Below is a small trained network, with its code and all its weights. Each question gives an input and a class and asks what happens when units are switched off, that is, made to give their printed mean instead of their output.

import numpy as np


def w(rows, s, z=0):
    codes = np.array(rows[::2]) - 128.0
    scale = np.full(codes.shape[1], s)
    scale[-1] = z or s
    return codes * scale


def norm(h):
    return h / np.sqrt((h * h).mean(-1, keepdims=True) + 1e-5)


def f(y):
    return np.maximum(y, 0)


def log_softmax(a):
    a = a - a.max(-1, keepdims=True)
    return a - np.log(np.exp(a).sum(-1, keepdims=True))


def net(x, mask):
    res = np.array(x, float).reshape(1, 5) / 4 @ E
    u = 0
    for l in range(4):
        y = f(norm(res) @ A[l][:, :-1].T + A[l][:, -1])
        res = res + np.where(mask[u : u + 4], y, B[l][:, -1]) @ B[l][:, :-1]
        u += 4
    return log_softmax(norm(res)[-1] @ U[:, :-1].T + U[:, -1])


A, B = {}, {}
E = w([
[126,169,121,101,57],'x0',
[58,17,125,202,125],'x1',
[71,54,201,98,232],'x2',
[93,77,2,57,176],'x3',
[106,230,116,58,104],'x4',
],0.0096)
A[0] = w([
[82,101,99,198,220,61],'0.n1',
[146,60,161,190,154,78],'0.n2',
[146,149,2,81,135,2],'0.n3',
[143,63,41,84,168,7],'0.n4',
],0.0089,0.0057)
B[0] = w([
[93,154,132,76,53,231],'0.n1',
[63,210,99,114,108,254],'0.n2',
[12,147,171,114,152,216],'0.n3',
[222,44,104,2,134,201],'0.n4',
],0.0089,0.0034)
A[1] = w([
[139,3,39,67,152,16],'1.n1',
[128,130,132,131,130,31],'1.n2',
[136,43,9,82,129,162],'1.n3',
[86,74,167,113,146,5],'1.n4',
],0.0077,0.0028)
B[1] = w([
[200,40,124,30,135,230],'1.n1',
[214,139,189,84,185,128],'1.n2',
[205,96,71,124,254,253],'1.n3',
[111,86,215,119,123,164],'1.n4',
],0.0092,0.0048)
A[2] = w([
[185,81,59,173,61,70],'2.n1',
[91,148,181,205,93,2],'2.n2',
[151,104,60,151,97,156],'2.n3',
[140,135,144,255,34,57],'2.n4',
],0.0081,0.0043)
B[2] = w([
[188,137,6,166,107,183],'2.n1',
[187,35,167,95,56,189],'2.n2',
[55,107,2,99,31,196],'2.n3',
[240,22,17,158,160,254],'2.n4',
],0.0079,0.0041)
A[3] = w([
[22,55,220,136,148,2],'3.n1',
[155,85,76,119,31,97],'3.n2',
[166,1,190,177,140,18],'3.n3',
[71,188,73,107,208,4],'3.n4',
],0.0089,0.0038)
B[3] = w([
[10,113,99,191,122,218],'3.n1',
[124,150,190,163,165,254],'3.n2',
[104,137,182,86,123,253],'3.n3',
[86,138,109,176,99,167],'3.n4',
],0.012,0.0041)
U = w([
[68,190,50,58,151,100],'0',
[196,91,220,185,99,77],'1',
[145,37,66,24,201,174],'2',
[26,77,195,151,148,197],'3',
[194,252,152,66,92,116],'4',
[174,102,57,219,103,208],'5',
[144,170,214,116,226,3],'6',
],0.019,0.0034)

Each question gives the input, the list of numbers given to net, and the class t.
The units are the neurons (one row each of A and B). Each row of codes is followed by its name. A weight is (code - 128) times the scale printed after its matrix; where a second scale follows, it is the last column's (A, B and U).
mask holds one flag per neuron, layer by layer. A switched-off neuron (its flag False) gives its mean, the last column of its row in B, instead of its output. The means were averaged over made-up inputs and are rounded, as every weight is.
A unit's drop is (log p(t) with every unit on - log p(t) with that unit switched off) / (log p(t) with every unit on - log p(t) with every unit switched off).
The circuit of an input: a set's keep is (log p(t) with only the set's units on - log p(t) with every unit switched off) / (log p(t) with every unit on - log p(t) with every unit switched off). Starting from the 12 units with the biggest drops (on a tie, the unit counted first), units are removed one at a time, each time the one whose removal leaves the highest keep (on an exact tie, the one counted first), for as long as the keep stays at least 0.8.
units of the circuit, in order: the units of the circuit, biggest drop first
k most important neurons: the k neurons with the biggest drops, biggest first
top k neurons in layer l: the k neurons of layer l with the biggest drops, biggest first
drop when u is switched off: that unit's drop, to one decimal
input [5,-4,8,0,-2], class 3: top neuron in layer 3 => 3.n1
input [-5,-1,4,-7,5], class 3: units of the circuit, in order => 1.n3, 3.n1
input [3,-8,5,-1,-4], class 4: units of the circuit, in order => 1.n3, 2.n4
input [2,-6,6,-4,-7], class 3: units of the circuit, in order => 1.n3, 3.n1, 2.n4
input [-2,5,0,-5,0], class 1: 2 most important neurons => 2.n4, 0.n3
input [2,-2,-2,-8,3], class 1: top 2 neurons in layer 2 => 2.n4, 2.n2
input [5,2,-7,-6,5], class 5: 2 most important neurons => 2.n4, 3.n3
input [2,-8,8,1,-1], class 6: top 2 neurons in layer 1 => 1.n1, 1.n3
input [4,1,3,3,5], class 0: top 2 neurons in layer 2 => 2.n4, 2.n2
input [-8,6,-4,-4,6], class 1: top 2 neurons in layer 3 => 3.n2, 3.n3
input [-8,0,7,0,-7], class 3: drop when 3.n1 is switched off => 0.1
input [-8,0,3,0,-1], class 3: drop when 2.n1 is switched off => 0.0
input [7,0,1,-5,2], class 1: drop when 2.n4 is switched off => 0.2
